[152 138 101 157] : Z_486
[138 152  90 165] : Z_456
[152 138  58  90] : Z_452
[146 138  58  90] : Z_100
which: [152 138  58  90] => Z_452
which: [152 138 101] => Z_486
which: [146 138  58  90] => Z_100

[104 200 193 192 193]  Z_355
[104 192 200 193 202]  Z_585
[104 193 192 200 202]  Z_300
which: [104 200 193 192] => Z_355
which: [192 200 193] => Z_585
which: [104 193 192 200] => Z_300

[140 198 165 105] = Z_155
[117  85 131 147] = Z_571
[158 106 147 147] = Z_839
[158 147 106 147] = Z_768
[188 142 202 169] = Z_764
[109 111 151  70] = Z_354
which: [158 147] => Z_768
which: [106 147 147] => Z_839

[129 123 100 129 155 135 122] -> Z_775
[132 144 184 141  84 124 141] -> Z_287
[132 129 155 123 100 124 113] -> Z_895
[110  93  65  98 169 117 105] -> Z_933
[112 148 158 152 101 122 124] -> Z_282
[138 124 115 117 140 126 129] -> Z_471
[121 100 129 120 115 126 137] -> Z_94
which: [123 100 124] => Z_895
which: [132 129 155 123 100] => Z_895
which: [123 100 129] => Z_775
which: [123 100 129 155] => Z_775
which: [184 141  84 124] => Z_287
which: [93 65 98] => Z_933
which: [138 124] => Z_471

[131 154  97 159 103  98 126 125 112 143 113 124  71]  Z_811
[147 102  97 159 103  98 152  77 178 159 133 111  71]  Z_275
[126 133 154 147 120  68 141 119 184 104 161 131  71]  Z_516
which: [111  71] => Z_275
which: [133 154] => Z_516

[104 126 139 119 137 140  71 135 115 120 136 130 112 140 139 126 119 131
 121 120 123 132 120 140 122 116 123 134 121 130 131 126 122 117 131 128
 134 116] -> Z_920
[144 123 145 135 113 140 183 123 133 131 121 129 124 125 138 123 119 128
 130 128 139 133 130  98 141 110 135 129 116 117 125 119 131 120 125 139
 124 120] -> Z_185
[116 118 115 132 129 123 117 109 144 139 130 121 113 124 124 143 119 116
 141 117 121 124 122 120 127 130 138 127 121 131 146 135 138 136 111 134
 132 114] -> Z_836
[ 91 131 116 139 133 104 122 123 135 130 129 122 146 124 115 127 119 124
 130 130 127 125 134 142 130 140 114 115 137 131 130 131 130 141 130 126
 124 141] -> Z_533
[153 127 130 118 130 143 106 115 129 122 131 128 102 130 137 143 119 130
 139 120 116 127 119 121 123 113 128 144 120 130 144 132 126 121 117 124
 140 113] -> Z_42
[148 109 113 116 118 135  47 127 115 126 139 131 103 132 130 133 119 119
 117 123 137 134 117 119 124 132 132 131 106 130 123 127 140 133 134 137
 130 122] -> Z_404
[127 137 127 143 127 114 138 146 139 150 127 118 130 137 140 130 119 103
 122 133 136 126 120 148 118 144 131 113 128 120 124 128 133 131 122 139
 112 130] -> Z_855
[ 95 130 118 121 133 136 175 155 123 127 122 134 136 124 142 134 119 128
 125 135 129 129 126 139 116 146 129 140 154 125 120 137 119 130 125 119
 126 144] -> Z_336
[106 123  99 125 129 115  72 121 124 124 136 125 129 130 113 124 119 123
 121 128 130 127 131 139 128 149 127 110 120 137 126 129 140 149 137 128
 124 141] -> Z_46
[105 130 121 110 144 131 121 126 122 114 129 134 133 125 121 132 119 147
 132 126 111 126 132 143 124 129 128 144 148 138 133 136 119 133 131 109
 142 135] -> Z_976
[111 130 122 114 142 131 127 138 120 115 128 134 134 127 129 131 119 140
 126 132 117 126 129 147 115 133 128 142 149 134 126 135 112 128 131 101
 137 142] -> Z_844
[172 126 139 119 137 140  71 135 115 120 136 130 112 140 139 126 119 131
 121 128 123 132 120 140 122 116 123 134 121 130 131 126 122 117 131 128
 134 116] -> Z_368
which: [116 117] => Z_185
which: [ 91 131 116 139 133 104 122 123 135 130 129 122 146 124 115 127 119 124
 130 130 127 125 134 142 130 140 114 115 137 131 130 131 130 141 130 126
 124 141] => Z_533
which: [130 138] => Z_836
which: [123 145 135 113] => Z_185
which: [104 126 139 119 137 140  71 135 115 120 136 130 112 140 139 126 119 131
 121 120 123 132 120 140 122 116 123 134 121 130 131 126 122 117 131 128
 134 116] => Z_920
which: [121 128 123 132 120] => Z_368
which: [104 126 139] => Z_920

[188  96 120 133 112 115 126  98 129 191 121  90  82 101  88 181  66 100
  97  83  67 186 108 125 156 152 101  64 187 187 120 170 113 124 123  68
 115  89 121 150 108 179 112 123 101 122 131 162 146  68  78 177 157 161
 111  67 115 152  91 188  96 146  94 147] = Z_708
[137 167 142 123 150 158 189 110 158  82  71 192 147  79  94 172 140  91
 120  81  64 126 129 160 180 106 134 148  95  83  98 147  64 105 170 178
 172 182 169  90 169  96 168 152 159 144 101  74 105 145 140  64  85 129
 185 163 170 167 103 115  98  88 156 187] = Z_701
[177  79  72 134 131 149  65 172  72 120 153  81 151 132 160 109  71 145
 171 157 176  97 183 102 100 191  74  98 133 190 118  74  79  97 164 109
 192 159 113  64 158 130 182 102  85 139  67 131 191  98 122 104  83 100
 150 144 175  95 162 180 167 105  89 167] = Z_625
[107 101  82 101 174 132 114  68 161 103  65  95 124 102 115 111 176 168
 102  83  91 142 143 158  65 139 103 182 116 106 141 110 160 103  72  65
 162 137 187 169 145 121 148 103 130 135  79 182 113  96  70 130  87 142
 136 120 154 173  95 142  90  77  66 188] = Z_962
[110  81 170 180 143  92 183 130 153 172 110 184  97 122 168 100  84  68
 156 172 191 177 152  66 173 108 188 181 100 186 121 112 186 174 170 137
 183 167  92 140 169 171 116  86  85 185  73 115 107  83  76 192 129 133
 117 146  65 135 178  77 187  63 184  86] = Z_418
[120 179 172 133 109 188 167 120  83 135 160 168 136 164 181 110 102 137
  72 159  72 166  67 143  74 137 116 168 187 111  75 169 162  71 148 164
 162 130 121  90 191 121 158 118  87 162 101 125 102 131 184 164  92 166
 155 122 158 122 101 180 187 122  99 189] = Z_559
[100 168 146 134 156 135  75 122 182  70 188  95 161 135 185 138 184  64
  88 171  93 118 188  94  69 152 160 188 148  88 180  96 162  70  76 121
 176 126 144 157 179 117 189  95 148  76 139 122 113  87  83  75  73 107
  75 176  93  72  91 126  97 109 189 170] = Z_402
[ 69  98 175 102 128  90 164 113  66 169 175  87 105 135 175 103  97  93
  86 165  83 154  71 178  84 174 188  76  68  78 162 160  74 130 139  76
 133  83 104 100 172 177  80  72 134 131 182 179  84 160 188 122 118  85
 123  67 180 113 133 141 110 114 122  97] = Z_995
which: [166  67 143] => Z_559
which: [133 141] => Z_995
which: [188  94] => Z_402
which: [177  80  72 134 131] => Z_995

[138  91 130 109 157 112 153 130 103 154  87 106 138 107 141 141 185 120
 109 112 139  92 143 130 161  74 182  94 126 107 118 169 143 140 151  99
 119  80 168  90 174 112 143 138 129 115 144 156] : Z_792
[117  98 148  97 166 155  97 134 136 115 153 104 159 103 143 138 152 139
 149 104 131 132 154 128 161 117  85 146 168  88 117  66  86 126  76  80
 153  93 141  89 112 108 136 134 158 118 125 177] : Z_454
[136 159 156 138  62 100 118 102 128  88  97 128  99 119  94 124  83 156
 162 156 151 125 137 156 150 175 119 132 102 149 143 143 140 169 146 151
 115 168 136 124 110 149 105 197 109 173 139 101] : Z_8
[138  91  62  90 134 135 123 126 140 110 138 130 137 119 145 137 159  99
 113 140 130  96 114  93  95 135 147 162 140 125 130 108 185 103  87 128
 156  86 199 153 148 113 182 133 167 111 160 152] : Z_292
which: [138  91  62  90 134 135 123 126 140 110 138 130 137 119 145 137 159  99
 113 140 130  96 114  93  95 135 147 162 140 125 130 108 185 103  87 128
 156  86 199 153 148 113 182 133 167 111 160 152] => Z_292
which: [140 151  99 119  80 168] => Z_792
which: [130 109 157 112 153 130] => Z_792
which: [174 112 143 138 129 115] => Z_792
which: [118 102 128  88] => Z_8
which: [143 140 169] => Z_8
which: [168  88 117  66] => Z_454

[ 95 172 125  84  95 175 169 101 190] : Z_979
[125  95 172 169  95 175  84 190  97] : Z_809
[ 95 172 125  84  95 175 169  68 146] : Z_202
which: [175  84 190] => Z_809
which: [ 95 172 125  84  95 175 169 101 190] => Z_979
which: [ 95 172 169  95 175  84 190  97] => Z_809
which: [172 125  84  95 175 169 101 190] => Z_979
which: [ 95 172 125  84  95 175 169  68 146] => Z_202

[123  83 115 120  83 120 141 149 115 108 111  64]  Z_425
[117 115 169 121 128  76 145 147 123  83 116 142]  Z_367
[129 104 136 120  83 120 141 149 115 108 111  57]  Z_237
which: [136 120  83 120] => Z_237
which: [129 104 136 120  83 120 141 149 115 108 111  57] => Z_237
which: [123  83 116] => Z_367
which: [123  83 116 142] => Z_367
which: [115 120] => Z_425

[100 183  93  74]  Z_517
[157 183 180 107]  Z_621
[130 129  69 164]  Z_822
[ 63 175  79 101]  Z_479
[116 157 107 155]  Z_575
[127  69 194 120]  Z_791
[183 157  87 194]  Z_747
[ 95 112 126  74]  Z_676
which: [157 183] => Z_621
which: [129  69] => Z_822
which: [ 69 194] => Z_791
which: [157  87 194] => Z_747
which: [112 126] => Z_676

[133  58 129 118 152  82 138]  Z_953
[ 82 141 120  89 152  82 118]  Z_825
[133  58 129 118 152  82 112]  Z_399
which: [ 82 138] => Z_953
which: [ 82 141 120  89] => Z_825
which: [120  89 152  82 118] => Z_825
which: [133  58 129 118 152  82 112] => Z_399
which: [133  58 129 118 152  82 138] => Z_953

[165 172  75 153 135 154 163 166 155 161 154 152 123]  Z_231
[ 67  95 127 132  82  82 135 115  80  79  89 122  90]  Z_468
[ 82 135 115  80  79  89 125  90 117 156 168  73 183]  Z_45
[158 169 115 152 112 171 148 133  84 168  73 102 101]  Z_28
[ 98 149  93 138  87 110 186 172  88 157  89  90 122]  Z_407
[ 97 111 114 167  75  92 151 169  82 172  99 128 127]  Z_143
[165 164 112 155 141 162 171 179 136 179 121 145 115]  Z_795
which: [ 82 135 115  80  79  89 122  90] => Z_468
which: [ 89 122  90] => Z_468
which: [149  93 138  87 110 186 172  88 157] => Z_407
which: [151 169  82 172  99] => Z_143
which: [169 115 152] => Z_28
which: [ 67  95 127 132  82  82 135 115  80  79  89 122  90] => Z_468
which: [172  75 153 135 154 163 166 155 161] => Z_231

[132 164 150  69 138  88 174 165 193 148  93 144 199 187 145 150 152 109
  75 184 139  89  48 194  78 149  48 158  83 169  69  82  61 114 204 166
 200 194 168  79 111  81  93  82  63 114  65 182 200  46 102]  Z_306
[200  88 166  96 184 152  92 113  83 110 195 123 109 136 126 130  95 144
 208  49 197  85  58 177 159  80  97  60 151  93 131  70 119  48  84 195
 203 205 203 207 186 148 102 200 109 112 187  87  73 136 190]  Z_440
[181 168  53  75  58 143  81 188 151 185  46 208 107 177  60 141  64  82
 191 188 126 157 116 125 150 203  84  53 210 158 168  76 143  53 183 164
 165 105 194 148 187  49 166  78  67 201  84  69 202  55 157]  Z_332
[ 99 206  77  82 168  50  54 107 202 171 163 175 154  82 190 166 127  82
  55 170 163 169 124  75 189 158  86 147  81 191  86  90 144  93 192 107
 123 103  89  46  93 113  76  73 200 161  59  64  94  91  97]  Z_513
[ 68  65 205 161 111 143  71  47  83 137 205 134  95  72 102 184 195 120
 145 136  63  59  59 199 110 119 127 184 161 147 133 101 138  65  70 121
 208  84 147 106 196  76 179 201 205 189 136  87  60 177 149]  Z_56
[187 164 159 149  48 193 148 144 174  88  93 165 189 187 176 196  61  76
  73 165 178 157 195 153 123  95  65 204 204  46 199 139 146  49 205 106
 117 159 166 108 201 135  83  66 157  99 107 185 176 156  74]  Z_279
[ 67 100 209 132 135 134  59 169  98  56  78 139 198 185 110  57  82 169
 190  65 158 109 184 144 136  65 143  73 117 175 143 126 125 196 121 170
  64 105 113  53  77  90 171 134 136  46 174  50 104  49 113]  Z_490
[ 49 166  88 141  85  53 162  74 109  84 162 187  63  47 177 135 166 182
 165  79  92 167 186 164  97 192  75 110  93 193 158 118 169 107 105 195
 101  61 148 183 203  84  83 147 131 174  53  57  62  51  62]  Z_198
[ 92  84 167  99 180 182 188  81  98 119  99 156 190 133  62 156 203 117
 154 186  76 153 132 123 105 204 207  64  82 122  97  57 100 105 117 190
  77 115 120 154 102 130  60 117  50 102 121 162  86 186 132]  Z_289
which: [ 88 174 165 193 148  93 144] => Z_306
which: [ 81 188] => Z_332

[120 109  98  92  91  94 104 114 125 132 137 138 111  95  81  72  66  67
  75  87 105 125 144 162 175 183 184 177 165 147 128] : Z_593
[128 124 116 104  93  85  83  86  95 104 113 116 115 110 101  94  90  90
  96 107 121 133 143 148 152 152 152 153 153 154 153] : Z_834
[120 112 150 139 128 121 117 118 122 127 130 132 128 123 117 113 115 121
 132 145 156 162 160 154 142 130 120 116 118 125 136] : Z_613
[130 130 133 138 143 146 149 147 146 143 141 139 141 144 144 144 139 132
 120 109  98  92  91  94 104 115 125 132 137 138 137] : Z_386
which: [130 130 133 138 143 146 149 147 146 143 141 139 141 144 144 144 139 132
 120 109  98  92  91  94 104 115 125 132 137 138 137] => Z_386
which: [120 109  98  92  91  94 104 115 125 132 137 138] => Z_386
which: [122 127] => Z_613
which: [116 104  93  85  83  86  95] => Z_834
which: [116 115 110 101  94  90  90  96 107] => Z_834
which: [150 139 128 121 117 118 122 127 130 132 128] => Z_613
which: [144 139 132 120 109  98  92  91  94 104] => Z_386

[ 83 104  55 108 154] : Z_11
[ 97 136 113 126 124] : Z_866
[ 97 136 108 154  55] : Z_220
which: [ 55 108 154] => Z_11
which: [104  55 108 154] => Z_11
which: [104  55 108] => Z_11
which: [113 126 124] => Z_866

[176 160  88 144 104 160 172 153 129 114 130 138 103 163 136  62  81  98
 151 115  86 130 137 134 108 152 147  95 129 123 112 139 124 175 135 117
 142] -> Z_464
[184 164  91 152  93 166 159 151 127 118 120 146  90 151 157  62  83  94
 145 125  95 133 132 121 113 140 160  82 125 125 101 147 128 181 128 127
 144] -> Z_519
[ 82 105 103 104  82  85 109 137 141 111 157 140 124 121 164  81 106  77
 121 130 137  96 118 135 108 139 152 117 109 107 151 109 141 143 148 114
 131] -> Z_950
[186 150 117 140 123 164 156 157 119 143  99 154  82 156 133  81  70 100
 139 113 101 127 139  93 117 119 157 111 104 113 103 167 115 160 114 106
 157] -> Z_573
[169 157 135 136 139 132 174 170  99 143 112 140  97 139 135  75  69  83
 147 103 118 147 133 106 130 131 119 133 102 111 118 151 115 149 121 119
 128] -> Z_403
[156 136 146 126 121 149 147 176 145 134 104 132 108 145 142  87  74 122
 109 134 122 107 121  85 134 120 157 121 134 108 132 129 120 194 124  86
 122] -> Z_785
[176 117 147 125 128 107 154 162  91 121 126 132 129 141 155  70  54 103
 132  96 114 153 127 141 116 139 122 125 108 103 135 126 106 103 125 135
 118] -> Z_654
[176 138 159 117 131 126 166 170 114 134 108 125 115 126 153  73  53  96
 126 118 117 121 130 105 128 128 121 117 110 108 152 116 120 160 127  89
 123] -> Z_392
[168 118 141 119 124  86 149 171 100 121 120 130 117 136 163  67  55  86
 134 114 124 137 128 135 110 138 112 116 107  99 145 110 108 118 119 119
 117] -> Z_782
[156 133 143 119 116 148 138 167 148 121 125 139 108 133 140  87  71 133
 112 126 120 102 114  92 139 134 159 125 150 115 137 124 135 204 133  86
 120] -> Z_395
[108 111 136 102  93 129 115 158 136 104 132 122 122 122 173  84  69 119
 135 121 128 104 117 124 125 163 139 120 127 117 158 103 156 182 128 113
 112] -> Z_934
which: [101 127] => Z_573
which: [136 163] => Z_782
which: [103 135] => Z_654

[148 169 151 116 121 131 134 121 144 125 133 131 128 138 158  76 165 119
 115 113 125 141 131 127 131 120 147  64 118 137 100 133 136 138 131 134
 125 153 128 131  67 114 126 128 120 123 172 138 118]  Z_255
[128 114 113 132 162 128 120 147 108 130 151  97 114 136 127 139 105 121
 107 126 136  99 136 121 132 118 144 135 106 131 128 132 135  98  98 131
 121 111 112 135 117 119 137 139 145 132 161 137 138]  Z_657
[128 114 113 132 162 128 120 147 108 130 151  97 114 136 127 139 105 121
 107 126 136  99 136 121 132 118 144 135 114 143 105 134 139 107 113 118
 157 137 134 115  85 116 129 142 142 145 203 145  99]  Z_997
[139 170 155 122 102  61 119 155 131 117 171 121 124 138 128  94 130 128
 107 122 123 123 135 147  94 102 120 210 106 131 128 132 135  98  98 131
 121 111 112 135 117 119 137 139 145 134 183 127 139]  Z_991
[ 81 122 138 151 122 145 126 152 123 131 116 114 101 126 130  69 113 123
 129 116 150 130  79 120 137 109 153 112 139 137 166 111  93 120 117 123
 130 170 114 110 116 133 135 108 132 142 174 114 133]  Z_487
which: [128 114 113 132 162 128 120 147 108 130 151  97 114 136 127 139 105 121
 107 126 136  99 136 121 132 118 144 135 106 131 128 132 135  98  98 131
 121 111 112 135 117 119 137 139 145 132 161 137 138] => Z_657
which: [174 114] => Z_487

